Below are the code and all the weights of a small trained network. Each question names an input and a target symbol and asks about switching units off, where a switched-off unit gives its printed mean instead of its output.

import numpy as np


def w(rows, s, z=0):
    codes = np.array(rows[::2]) - 128.0
    scale = np.full(codes.shape[1], s)
    scale[-1] = z or s
    return codes * scale


def f(y):
    return np.maximum(y, 0)


def softmax(a):
    e = np.exp(a - a.max(-1, keepdims=True))
    return e / e.sum(-1, keepdims=True)


def log_softmax(a):
    a = a - a.max(-1, keepdims=True)
    return a - np.log(np.exp(a).sum(-1, keepdims=True))


def net(x, mask):
    ids = ['αβεζλμξσφψω'.index(c) for c in x.split()]
    T = len(ids)
    res = E[ids] + P[:T]
    u = 0
    for l in range(2):
        r = res
        for j in range(3):
            rows = slice(2 * j, 2 * j + 2)
            q, k, v = (r @ M[l][rows].T for M in (Q, K, V))
            z = softmax(np.where(np.tri(T) > 0, q @ k.T / 2**0.5, -1e9)) @ v
            o = O[l][rows]
            res = res + np.where(mask[u + j], z, o[:, -1]) @ o[:, :-1]
        u += 3
        y = f(res @ A[l][:, :-1].T + A[l][:, -1])
        res = res + np.where(mask[u : u + 4], y, B[l][:, -1]) @ B[l][:, :-1]
        u += 4
    return log_softmax(res[-1] @ U[:, :-1].T + U[:, -1])


Q, K, V, O, A, B = {}, {}, {}, {}, {}, {}
E = w([
[111,152,131,23,137,156,144,202,149,115],'α',
[95,164,69,108,168,136,91,119,85,160],'β',
[138,74,105,187,179,144,120,102,169,152],'ε',
[70,248,180,120,179,70,182,75,151,135],'ζ',
[115,96,139,111,48,119,109,91,53,194],'λ',
[117,136,115,180,147,79,89,148,148,88],'μ',
[115,160,64,136,106,172,172,126,136,78],'ξ',
[112,53,149,122,106,118,155,155,186,151],'σ',
[160,164,168,197,99,191,109,142,150,159],'φ',
[72,74,142,56,62,108,145,115,122,76],'ψ',
[180,117,93,130,119,67,172,147,117,162],'ω',
],0.017)
P = w([
[101,142,142,172,144,61,157,246,105,124],'0',
[181,136,130,82,134,130,45,108,206,158],'1',
[96,143,81,156,70,82,149,125,156,142],'2',
[64,102,165,176,165,180,180,162,72,117],'3',
[201,130,141,75,140,134,44,98,185,157],'4',
[104,137,77,151,66,90,154,115,173,129],'5',
[98,73,197,176,152,180,213,146,72,105],'6',
[208,131,150,65,140,134,43,93,171,160],'7',
[114,137,82,150,58,89,156,110,181,119],'8',
[126,53,215,182,137,180,231,127,76,93],'9',
[224,138,156,58,147,131,52,97,168,163],'10',
[106,141,83,144,54,87,162,108,193,116],'11',
],0.011)
Q[0] = w([
[102,96,150,166,135,137,157,149,89,113],'L0H0',
[93,39,144,150,150,180,210,169,125,122],'L0H0',
[139,144,168,66,102,163,101,182,105,99],'L0H1',
[2,166,150,146,111,118,199,172,119,120],'L0H1',
[74,21,68,46,121,80,119,88,76,89],'L0H2',
[189,210,137,79,167,123,86,35,60,77],'L0H2',
],0.0095)
K[0] = w([
[96,94,155,156,184,139,136,135,124,135],'L0H0',
[69,69,144,172,160,157,216,202,55,86],'L0H0',
[76,186,212,166,148,123,187,166,50,104],'L0H1',
[140,67,64,170,63,189,97,210,64,96],'L0H1',
[92,2,90,19,96,95,105,111,39,90],'L0H2',
[104,220,162,106,209,97,148,37,55,103],'L0H2',
],0.0088)
V[0] = w([
[98,85,255,172,188,156,175,159,7,124],'L0H0',
[128,85,161,81,124,163,120,42,239,173],'L0H0',
[111,151,199,98,193,102,170,50,186,150],'L0H1',
[41,117,196,206,183,102,188,148,72,117],'L0H1',
[106,215,101,130,140,8,64,123,154,200],'L0H2',
[80,178,146,110,108,151,210,75,175,118],'L0H2',
],0.0054)
O[0] = w([
[120,24,170,202,148,197,239,147,11,136,41],'L0H0',
[207,254,187,139,90,110,81,118,90,47,140],'L0H0',
[191,28,230,159,149,166,123,40,145,131,71],'L0H1',
[86,152,220,85,113,242,161,200,180,70,169],'L0H1',
[242,49,244,86,133,236,253,66,110,6,172],'L0H2',
[69,29,154,142,68,47,156,78,112,149,248],'L0H2',
],0.0051,0.0018)
A[0] = w([
[170,93,66,175,136,200,161,105,103,178,166],'L0N0',
[136,102,56,117,47,51,153,136,156,128,2],'L0N1',
[113,190,13,132,37,152,118,37,110,143,139],'L0N2',
[186,209,54,116,254,134,28,139,157,107,89],'L0N3',
],0.0076,0.0044)
B[0] = w([
[52,107,187,104,129,99,122,162,220,60,205],'L0N0',
[156,91,144,138,154,29,190,222,63,69,193],'L0N1',
[160,102,72,110,69,254,178,29,126,133,254],'L0N2',
[147,43,135,116,249,124,51,152,48,8,216],'L0N3',
],0.0079,0.0065)
Q[1] = w([
[145,171,74,144,109,104,212,176,160,55],'L1H0',
[180,164,121,2,113,158,164,203,83,158],'L1H0',
[178,149,109,77,108,109,114,162,95,151],'L1H1',
[146,214,51,97,131,154,110,149,85,117],'L1H1',
[176,118,112,176,160,93,94,114,133,188],'L1H2',
[195,84,159,105,137,146,67,132,133,157],'L1H2',
],0.0098)
K[1] = w([
[134,139,72,137,96,120,199,169,205,2],'L1H0',
[145,181,160,24,108,140,147,228,109,141],'L1H0',
[154,72,163,115,127,121,80,106,122,58],'L1H1',
[206,161,124,113,145,143,42,89,172,96],'L1H1',
[176,101,171,97,178,109,57,81,75,140],'L1H2',
[122,201,201,127,188,71,152,34,83,160],'L1H2',
],0.0082)
V[1] = w([
[150,26,180,249,116,204,162,59,10,73],'L1H0',
[213,153,3,44,68,55,23,29,44,212],'L1H0',
[183,117,189,49,96,119,35,54,129,139],'L1H1',
[62,97,190,143,125,178,175,177,35,132],'L1H1',
[230,17,56,86,126,210,12,255,154,110],'L1H2',
[131,220,200,122,133,122,200,149,152,90],'L1H2',
],0.0038)
O[1] = w([
[110,241,173,154,182,164,103,188,115,138,163],'L1H0',
[88,122,210,222,146,143,205,87,210,66,1],'L1H0',
[167,185,52,157,87,214,113,254,158,131,83],'L1H1',
[104,96,153,127,201,103,120,73,191,141,183],'L1H1',
[152,48,123,197,99,83,175,187,246,124,177],'L1H2',
[142,211,154,104,135,110,79,96,69,140,159],'L1H2',
],0.005,0.0048)
A[1] = w([
[97,116,123,196,103,2,147,137,135,208,217],'L1N0',
[82,171,118,169,148,19,154,191,190,64,127],'L1N1',
[130,113,123,94,233,42,99,192,95,58,103],'L1N2',
[126,129,72,90,69,88,244,103,81,104,3],'L1N3',
],0.0067,0.004)
B[1] = w([
[65,239,46,159,251,200,123,178,134,218,208],'L1N0',
[124,168,157,117,66,50,15,86,70,119,205],'L1N1',
[16,153,187,191,54,193,184,94,59,250,254],'L1N2',
[187,113,255,78,206,116,165,146,96,75,222],'L1N3',
],0.0065,0.0075)
U = w([
[56,239,119,124,151,185,125,181,97,186,122],'α',
[112,83,152,173,184,210,213,144,131,80,82],'β',
[116,2,192,128,147,69,138,125,126,42,85],'ε',
[163,176,171,92,163,105,88,71,143,129,138],'ζ',
[121,163,114,159,32,175,131,74,183,191,134],'λ',
[123,156,137,182,77,83,79,129,83,85,107],'μ',
[139,134,43,118,186,137,84,105,87,103,111],'ξ',
[139,100,77,106,186,101,113,113,229,152,252],'σ',
[227,153,166,165,208,106,100,204,125,117,187],'φ',
[116,124,129,67,65,70,81,183,196,92,225],'ψ',
[202,66,131,151,84,112,137,114,58,191,66],'ω',
],0.0081,0.0035)

Each question gives the input, a string of symbols that net reads in full, and the target symbol t.
The units are the heads (2 rows each of Q, K, V and O) and the neurons (one row each of A and B). Each row of codes is followed by its name. A weight is (code - 128) times the scale printed after its matrix; where a second scale follows, it is the last column's (O, A, B and U).
mask holds one flag per unit, layer by layer, with each layer's heads first. A switched-off unit (its flag False) gives its mean, the last column of its rows in O or B, instead of its output. The means were averaged over made-up inputs and are rounded, as every weight is.
A unit's drop is (log p(t) with every unit on - log p(t) with that unit switched off) / (log p(t) with every unit on - log p(t) with every unit switched off).
unit that matters most: the unit with the biggest drop
top k neurons: the k neurons with the biggest drops, biggest first
which heads matter: for each layer, one digit per head in row order, 1 if its drop is at least 0.15 and else 0, layers parted by /
input ξ ξ α ξ ζ ξ μ ξ β α ξ, target ζ: unit that matters most => L0H1
input σ φ ω φ ξ ξ ξ ε ξ β β, target β: which heads matter => 000 / 101
input φ ζ ω ξ α ε φ ε φ φ α, target ζ: which heads matter => 011 / 001
input ζ α β ξ, target α: which heads matter => 110 / 101
input ζ α φ ξ φ β ψ φ α α, target ε: which heads matter => 100 / 110
input σ ε ζ, target ζ: which heads matter => 101 / 000
input λ ζ λ ε ξ ψ ω, target α: top 3 neurons => [L0N2 L1N0 L0N0]
input φ β ε μ σ ψ β ψ α, target ψ: which heads matter => 000 / 100
input α ω ξ ε ε λ σ ξ φ ξ σ, target σ: which heads matter => 000 / 001
input ω μ λ φ ψ ε, target σ: top 2 neurons => [L0N3 L1N0]
input α ω α ε σ ξ ψ α, target α: which heads matter => 100 / 000
input ω β φ μ λ ξ β α ξ ξ, target ε: top 2 neurons => [L0N0 L0N2]
input ξ σ σ σ ζ μ φ, target α: top 4 neurons => [L0N2 L1N0 L0N3 L1N3]
input ω β ε μ β ψ ζ ψ, target ζ: which heads matter => 010 / 001
input ξ φ φ ψ, target α: unit that matters most => L0H2
input σ ζ λ β α α ξ φ φ ω, target α: which heads matter => 000 / 100
input ε α ε φ ξ α α ξ ξ φ α, target α: top 3 neurons => [L0N3 L1N2 L0N2]
input ξ φ β λ ω σ ω φ ε ξ φ μ, target μ: top 4 neurons => [L1N1 L0N1 L0N3 L1N2]
input λ φ ψ ξ λ ξ ε, target α: top 2 neurons => [L0N2 L0N0]
input σ ξ α φ ψ, target ψ: unit that matters most => L0H0
input ξ α ε ψ α ζ φ φ, target ζ: which heads matter => 000 / 001
input λ β ε β α λ ω ε β ξ, target α: top 2 neurons => [L0N0 L0N2]
input ε ξ σ α φ, target φ: top 2 neurons => [L0N3 L0N0]
input σ β ξ α β φ α ε ω, target φ: top 3 neurons => [L0N1 L1N3 L1N0]
input φ α ξ ζ β ξ ε ζ ξ ε λ σ, target α: top 2 neurons => [L1N0 L0N2]
input ξ σ μ ξ ε ω α ε ξ ξ ξ, target ξ: top 2 neurons => [L0N2 L0N3]
input α φ ε ξ ω ξ ξ ω ξ λ, target α: unit that matters most => L0H2
input φ ε σ ε λ β, target ξ: which heads matter => 100 / 000
input ξ ξ ξ λ λ, target λ: top 3 neurons => [L0N2 L1N3 L0N0]
input ξ λ σ μ β ξ φ μ ε, target σ: top 2 neurons => [L1N0 L0N3]
